Below is a small trained network, with its code and all its weights. Each question gives an input and a class and asks what happens when units are switched off, that is, made to give their printed mean instead of their output.

import numpy as np


def w(rows, s, z=0):
    codes = np.array(rows[::2]) - 128.0
    scale = np.full(codes.shape[1], s)
    scale[-1] = z or s
    return codes * scale


def norm(h):
    return h / np.sqrt((h * h).mean(-1, keepdims=True) + 1e-5)


def f(y):
    return y / 2 * (1 + np.tanh(0.7978845608 * (y + 0.044715 * y**3)))


def log_softmax(a):
    a = a - a.max(-1, keepdims=True)
    return a - np.log(np.exp(a).sum(-1, keepdims=True))


def net(x, mask):
    res = np.array(x, float).reshape(1, 8) / 4 @ E
    u = 0
    for l in range(3):
        y = f(norm(res) @ A[l][:, :-1].T + A[l][:, -1])
        res = res + np.where(mask[u : u + 3], y, B[l][:, -1]) @ B[l][:, :-1]
        u += 3
    return log_softmax(norm(res)[-1] @ U[:, :-1].T + U[:, -1])


A, B = {}, {}
E = w([
[110,126,146,138,114,90,93,131,129,105],'x0',
[83,208,161,125,131,146,163,254,111,141],'x1',
[136,117,147,138,131,127,124,137,125,110],'x2',
[135,172,169,77,177,174,98,92,147,46],'x3',
[186,164,173,124,139,75,154,110,72,155],'x4',
[127,97,69,95,206,109,92,149,58,145],'x5',
[122,128,106,85,108,90,143,132,135,107],'x6',
[112,144,127,141,124,130,106,126,119,141],'x7',
],0.0086)
A[0] = w([
[166,54,32,79,255,110,17,233,51,159,2],'L0N0',
[45,89,5,179,137,192,115,162,211,49,28],'L0N1',
[122,45,96,131,46,153,122,192,46,158,31],'L0N2',
],0.0058,0.0041)
B[0] = w([
[188,156,162,125,33,161,144,130,188,144,255],'L0N0',
[157,180,77,185,129,127,131,150,8,58,205],'L0N1',
[88,97,154,135,176,121,162,128,85,143,150],'L0N2',
],0.014,0.0049)
A[1] = w([
[127,193,204,111,146,97,162,148,72,182,3],'L1N0',
[118,3,104,192,93,67,156,195,98,207,62],'L1N1',
[229,192,154,114,180,1,191,26,86,154,127],'L1N2',
],0.0053,0.0028)
B[1] = w([
[162,9,73,217,134,152,85,175,113,2,163],'L1N0',
[30,223,246,32,207,144,255,37,121,107,241],'L1N1',
[129,82,64,159,115,199,93,180,59,81,253],'L1N2',
],0.0089,0.0031)
A[2] = w([
[146,150,130,80,164,156,85,127,135,93,86],'L2N0',
[130,165,137,101,185,119,98,128,145,113,2],'L2N1',
[118,177,128,122,195,107,132,251,172,138,15],'L2N2',
],0.013,0.0039)
B[2] = w([
[75,175,147,106,171,62,184,160,133,205,231],'L2N0',
[145,165,161,54,217,138,247,100,122,81,136],'L2N1',
[134,38,68,145,127,99,62,50,144,164,255],'L2N2',
],0.011,0.0046)
U = w([
[154,186,102,160,136,140,133,193,10,45,253],'0',
[78,202,191,81,209,88,211,119,122,154,68],'1',
[178,196,167,119,20,148,132,155,217,132,132],'2',
[110,42,94,128,175,111,69,68,158,129,25],'3',
],0.013,0.0013)

Each question gives the input, the list of numbers given to net, and the class t.
The units are the neurons (one row each of A and B). Each row of codes is followed by its name. A weight is (code - 128) times the scale printed after its matrix; where a second scale follows, it is the last column's (A, B and U).
mask holds one flag per neuron, layer by layer. A switched-off neuron (its flag False) gives its mean, the last column of its row in B, instead of its output. The means were averaged over made-up inputs and are rounded, as every weight is.
A unit's drop is (log p(t) with every unit on - log p(t) with that unit switched off) / (log p(t) with every unit on - log p(t) with every unit switched off).
The circuit of an input: a set's keep is (log p(t) with only the set's units on - log p(t) with every unit switched off) / (log p(t) with every unit on - log p(t) with every unit switched off). Starting from all 9 units, units are removed one at a time, each time the one whose removal leaves the highest keep (on an exact tie, the one counted first), for as long as the keep stays at least 0.8.
circuit, biggest first: the units of the circuit, biggest drop first
k most important neurons: the k neurons with the biggest drops, biggest first
k most important neurons of layer l: the k neurons of layer l with the biggest drops, biggest first
drop when u is switched off: that unit's drop, to one decimal
input [-7,4,-3,8,-7,-6,8,-1], class 1: most important neuron : L0N0
input [-1,7,-8,-3,-6,-5,-6,3], class 3: circuit, biggest first : L2N2; L0N0
input [-8,5,-5,8,-6,-4,-5,1], class 1: 3 most important neurons : L0N0; L2N0; L1N2
input [-3,6,-1,8,-5,-3,-3,-6], class 1: 2 most important neurons : L2N0; L0N0
input [7,-8,1,-3,-3,8,4,-8], class 2: 2 most important neurons : L0N0; L2N2
input [-6,8,-4,3,4,-7,7,2], class 3: circuit, biggest first : L2N2; L0N0; L1N1; L0N1
input [3,-3,-8,4,8,-4,-4,-3], class 0: 2 most important neurons : L1N2; L0N0
input [-3,-4,0,4,5,-4,2,5], class 0: 3 most important neurons : L1N2; L0N0; L2N2
input [1,-1,0,-7,6,-4,4,-2], class 1: 3 most important neurons : L1N1; L0N1; L0N0
input [0,-6,-6,-4,6,7,-7,2], class 2: 3 most important neurons : L0N0; L0N1; L2N2
input [-5,-3,4,4,5,8,-8,2], class 2: 2 most important neurons : L0N0; L0N1
input [-8,-7,-2,-8,7,-5,3,6], class 1: 4 most important neurons : L1N1; L0N0; L0N1; L2N2
input [6,-2,6,-7,2,-7,-1,6], class 1: circuit, biggest first : L1N1; L0N0
input [7,-4,-3,-4,1,4,-1,1], class 1: 4 most important neurons : L1N1; L0N2; L2N2; L1N0
input [-3,-4,5,1,7,-2,-1,-7], class 0: circuit, biggest first : L1N2
input [-6,0,-6,-1,8,-8,-8,8], class 0: circuit, biggest first : L0N0; L1N2
input [-3,7,1,1,-8,-5,-7,2], class 0: 2 most important neurons of layer 0 : L0N1; L0N0
input [-8,-1,-5,-6,-2,4,4,-4], class 1: drop when L1N1 is switched off : 0.5
input [-7,8,-4,3,2,-1,5,5], class 3: drop when L2N2 is switched off : 0.7
input [-2,8,6,3,-2,5,6,-3], class 3: circuit, biggest first : L2N2
input [4,0,0,1,-7,7,8,-6], class 0: drop when L1N0 is switched off : -0.1
